Here is a tiny trained network, its code and every weight. The questions are about switching its units off for an input and a class, where a switched-off unit gives its printed mean instead of its output.

import numpy as np


def w(rows, s, z=0):
    codes = np.array(rows[::2]) - 128.0
    scale = np.full(codes.shape[1], s)
    scale[-1] = z or s
    return codes * scale


def f(y):
    return np.maximum(y, 0)


def log_softmax(a):
    a = a - a.max(-1, keepdims=True)
    return a - np.log(np.exp(a).sum(-1, keepdims=True))


def net(x, mask):
    res = np.array(x, float).reshape(1, 5) / 4 @ E
    y = f(res @ A[0][:, :-1].T + A[0][:, -1])
    res = res + np.where(mask, y, B[0][:, -1]) @ B[0][:, :-1]
    return log_softmax(res[-1] @ U[:, :-1].T + U[:, -1])


A, B = {}, {}
E = w([
[109,137,180,87,123,191,146,8,114,234],'x0',
[119,88,127,138,134,145,102,103,143,107],'x1',
[119,123,144,67,104,128,119,146,139,126],'x2',
[96,118,21,110,44,188,105,121,13,126],'x3',
[182,234,134,145,168,217,44,164,133,135],'x4',
],0.013)
A[0] = w([
[60,172,42,158,50,177,93,163,110,143,131],'neuron 0',
[97,60,77,132,87,49,192,185,140,92,204],'neuron 1',
[104,146,118,141,98,128,96,215,127,95,154],'neuron 2',
[148,225,219,89,172,241,99,58,131,175,133],'neuron 3',
[191,173,138,121,109,136,38,162,103,99,130],'neuron 4',
[99,96,208,72,166,58,188,91,164,102,196],'neuron 5',
[177,155,120,121,197,137,91,209,167,38,200],'neuron 6',
[99,177,68,119,101,154,162,56,106,155,132],'neuron 7',
[154,144,156,175,191,109,88,164,156,75,179],'neuron 8',
[156,137,21,133,117,184,91,157,105,110,138],'neuron 9',
[97,123,82,157,108,43,176,107,109,11,198],'neuron 10',
[117,98,119,101,115,65,244,10,145,196,192],'neuron 11',
[48,103,47,109,82,170,193,60,34,146,148],'neuron 12',
[134,129,188,152,168,80,127,144,255,174,254],'neuron 13',
],0.0096,0.0071)
B[0] = w([
[146,92,83,163,89,136,65,111,69,35,220],'neuron 0',
[225,95,110,24,154,84,159,125,185,70,255],'neuron 1',
[141,87,43,198,114,116,154,171,82,90,197],'neuron 2',
[176,189,210,153,147,220,94,139,183,194,230],'neuron 3',
[111,196,67,185,55,102,81,160,110,155,197],'neuron 4',
[127,67,119,182,119,74,145,122,196,136,230],'neuron 5',
[54,243,94,164,177,60,148,215,96,170,240],'neuron 6',
[140,124,153,58,103,202,129,70,54,98,186],'neuron 7',
[101,134,152,138,179,88,85,230,113,145,210],'neuron 8',
[160,210,82,114,64,147,88,96,110,75,214],'neuron 9',
[190,135,76,61,176,131,226,134,166,50,239],'neuron 10',
[124,65,191,178,1,107,226,102,146,164,241],'neuron 11',
[83,109,162,85,62,176,128,134,80,41,246],'neuron 12',
[167,132,155,184,180,69,186,126,168,213,247],'neuron 13',
],0.0093,0.018)
U = w([
[163,77,93,115,209,68,195,148,146,129,178],'0',
[10,181,115,167,176,86,108,203,97,150,212],'1',
[165,117,65,2,132,141,143,130,110,48,199],'2',
[112,147,36,187,78,116,46,146,64,97,64],'3',
[97,107,169,217,56,85,157,28,162,147,153],'4',
[181,183,172,170,171,191,107,94,176,177,95],'5',
[11,51,182,61,72,167,150,101,54,95,80],'6',
[119,179,146,94,103,237,24,79,79,136,4],'7',
],0.0098,0.0023)

Each question gives the input, the list of numbers given to net, and the class t.
The units are the neurons (one row each of A and B). Each row of codes is followed by its name. A weight is (code - 128) times the scale printed after its matrix; where a second scale follows, it is the last column's (A, B and U).
mask holds one flag per neuron, in row order. A switched-off neuron (its flag False) gives its mean, the last column of its row in B, instead of its output. The means were averaged over made-up inputs and are rounded, as every weight is.
A unit's drop is (log p(t) with every unit on - log p(t) with that unit switched off) / (log p(t) with every unit on - log p(t) with every unit switched off).
The circuit of an input: a set's keep is (log p(t) with only the set's units on - log p(t) with every unit switched off) / (log p(t) with every unit on - log p(t) with every unit switched off). Starting from the 12 units with the biggest drops (on a tie, the unit counted first), units are removed one at a time, each time the one whose removal leaves the highest keep (on an exact tie, the one counted first), for as long as the keep stays at least 0.8.
circuit, biggest first: the units of the circuit, biggest drop first
k most important neurons: the k neurons with the biggest drops, biggest first
drop of u: that unit's drop, to one decimal
input [-8,2,2,-1,8], class 1: circuit, biggest first => neuron 6
input [5,-1,7,1,1], class 7: circuit, biggest first => neuron 3; neuron 13
input [0,-7,-3,1,1], class 3: 3 most important neurons => neuron 1; neuron 10; neuron 3
input [0,6,6,-3,1], class 1: circuit, biggest first => neuron 1; neuron 11
input [-3,4,4,1,-6], class 2: 2 most important neurons => neuron 13; neuron 1
input [3,0,-2,1,7], class 7: 2 most important neurons => neuron 13; neuron 5
input [2,-2,-5,5,-8], class 6: 2 most important neurons => neuron 11; neuron 12
input [0,-5,-1,-5,1], class 1: 3 most important neurons => neuron 1; neuron 10; neuron 8
input [1,8,-5,4,-1], class 6: 2 most important neurons => neuron 1; neuron 12
input [0,-4,7,-8,8], class 1: 2 most important neurons => neuron 6; neuron 8
input [-6,-8,0,4,0], class 2: 2 most important neurons => neuron 1; neuron 10
input [4,-2,-2,1,-4], class 6: 2 most important neurons => neuron 12; neuron 13
input [4,-6,1,-4,0], class 4: 2 most important neurons => neuron 11; neuron 5
input [1,-7,0,-6,-5], class 4: circuit, biggest first => neuron 11
input [3,2,8,-4,-5], class 4: drop of neuron 11 => 0.1
input [7,-1,-3,7,1], class 7: drop of neuron 10 => 0.1
input [-7,-3,-1,-8,2], class 1: drop of neuron 6 => 1.1
input [-6,-8,8,2,1], class 3: drop of neuron 4 => 0.4
